After every row comes roughly how far along a hidden order it lies, from 0 to 20.
[ -7.2   9.4   5.6   4.7   0.6 -13.0   6.0   4.0  -5.5  12.6 -20.6 -19.9
 -32.6 -10.1 -12.8  46.5] : 7
[  4.4   9.7 -17.8  24.4  -1.7  -1.6  -8.4  -6.8  11.9  -5.1  -1.4  -5.3
  22.7   9.3   6.8  25.4] : 14
[  0.1  11.4   0.2   3.8 -17.5 -12.2  10.1  25.4 -16.0  16.8 -15.2   7.3
  -1.7  -3.5   4.5   4.1] : 2
[ -8.3  -6.5  24.4 -20.7 -21.6  -8.2   0.9 -17.8 -19.3  11.1 -10.1   3.5
  -9.4   3.1   1.7   7.1] : 6
[ -7.8  -2.6  26.4 -18.8 -33.8  -6.4  -7.9 -26.9  -5.9  -0.2  -5.6  18.1
   5.7  16.1   6.6   4.1] : 2
[  0.7  25.4 -18.2  39.8  15.5 -12.9  10.1   9.4   6.5   8.8 -13.5 -31.7
 -14.8  -9.8  -0.6  49.7] : 19
[-13.5  23.5 -17.2  25.3 -16.2 -20.6  11.3   3.6  -7.2  18.8 -12.8 -22.9
  -9.5   2.6   4.0  43.2] : 17
[ -3.2  23.0 -15.8  29.2  -0.6 -11.2   3.3  -2.3  14.2   1.8 -11.3 -21.7
  -8.6  -0.3   0.8  60.5] : 20
[ -8.5   9.8  12.0  -3.6 -36.9 -16.5   6.5   0.7 -22.3  16.3 -13.4   0.1
  -7.7   6.6   4.0  12.7] : 4
[  4.2   8.8  -1.5   1.9  16.3  -9.9  -0.2  10.0  12.7   3.9 -11.7 -18.0
 -15.8  -7.7  -7.9  34.4] : 7
[  9.8   3.0  -5.9  11.6  22.9  -0.3  -5.1   1.6  22.0 -10.3   5.2  -1.8
  13.3   2.6  -0.7  21.4] : 11
[  8.0  -1.2  15.9 -17.0   0.6 -11.4 -10.5 -31.2  17.4  -2.1  -5.7   2.3
  -1.0   9.1  -2.6  42.9] : 7
[ -7.1  14.0 -14.2  20.2 -15.0 -10.1   8.1   6.3  -7.7  14.3  -4.5 -10.3
   7.6   5.4   8.0  12.2] : 15
[-12.6   5.5   9.4  -3.1 -21.4 -14.3   8.6   4.0 -28.7  18.9 -15.2   4.8
 -10.9  -0.6   2.6   4.1] : 8
[-10.9  16.5  -0.8   2.1  -2.6 -22.7   5.7  -6.8   1.5  15.3 -21.9 -24.3
 -35.3  -8.2 -10.4  64.3] : 9
[ -1.7  28.2 -16.3  31.4  -6.6  -7.9   0.7  -5.7   3.8   1.7 -15.6 -19.4
   5.4   7.1   4.6  51.3] : 17
[ 10.9  16.1 -15.5  28.7  28.1  -2.2   4.3   9.5  27.5  -6.9 -11.5 -26.3
  -6.9  -9.0  -0.4  39.9] : 20
[-11.5   6.3   6.8   3.3 -27.4  -8.8   6.9  -2.5 -20.7  11.1 -11.9  -9.5
  -5.1   0.6   3.4   4.3] : 10
[-15.8  14.2  -5.2  15.9 -22.9 -14.1  -0.4 -34.8   3.5   3.3  -4.4 -11.4
  -1.0  12.2   6.6  39.6] : 20
[  0.1  11.9  -7.5  15.4   6.9  -9.7  -2.9  -2.8  15.6  -0.9  -6.9 -12.0
  -0.8   5.9   0.2  39.9] : 14
[ -6.5  11.9  -7.5  14.4  -6.6  -9.5  -3.6 -24.9  12.8   3.1  -4.0 -10.9
   0.7   9.8   1.4  42.8] : 19
[ -1.5   2.8  20.6 -16.3 -22.8 -13.3   5.7   5.2 -15.9  14.8 -12.5   7.9
  -4.9   1.2   2.0   4.2] : 0
[  5.4   2.5  27.6 -18.8 -25.8 -10.1  -9.9 -28.2   1.1   1.5 -14.1   9.3
   0.1  11.1   5.6  19.3] : 2
[  9.1  28.0 -32.3  48.7  23.9 -10.2  14.0  32.5   5.6   9.9 -10.9 -30.2
  -5.8 -12.3   0.3  32.9] : 18
[  4.4  15.2 -10.6  26.4  15.0  -7.2   3.6  10.3  11.9   3.5  -9.8 -17.0
  -5.7  -6.5  -1.5  27.1] : 14
[  0.6  15.6   1.0   1.8 -19.9 -13.9  -0.9 -17.4   4.3   4.2  -4.3  -2.4
  12.2   8.0  10.8  30.6] : 12
[ -1.9  -4.2   3.9  -9.0  18.0   3.8  -3.7 -14.4   7.8   4.1   4.6  -8.7
  -2.2  -1.2  -4.7  10.5] : 13
[ -5.4  25.4  -9.2  26.8  -3.6 -18.2   2.7 -11.0  10.4   4.3 -16.0 -22.2
 -12.1   1.7   0.5  10.6] : 18
[ -8.2   6.3  16.1 -13.1 -25.3 -16.5   7.7   4.6 -24.1  20.0 -18.2   2.8
 -14.1   1.1   1.3   7.9] : 0
[ 14.7   4.9  12.1 -14.0  30.2 -12.6  -7.3  -9.9  27.2  -1.8 -11.3  -2.4
 -12.0  -2.6  -7.2  49.8] : 2
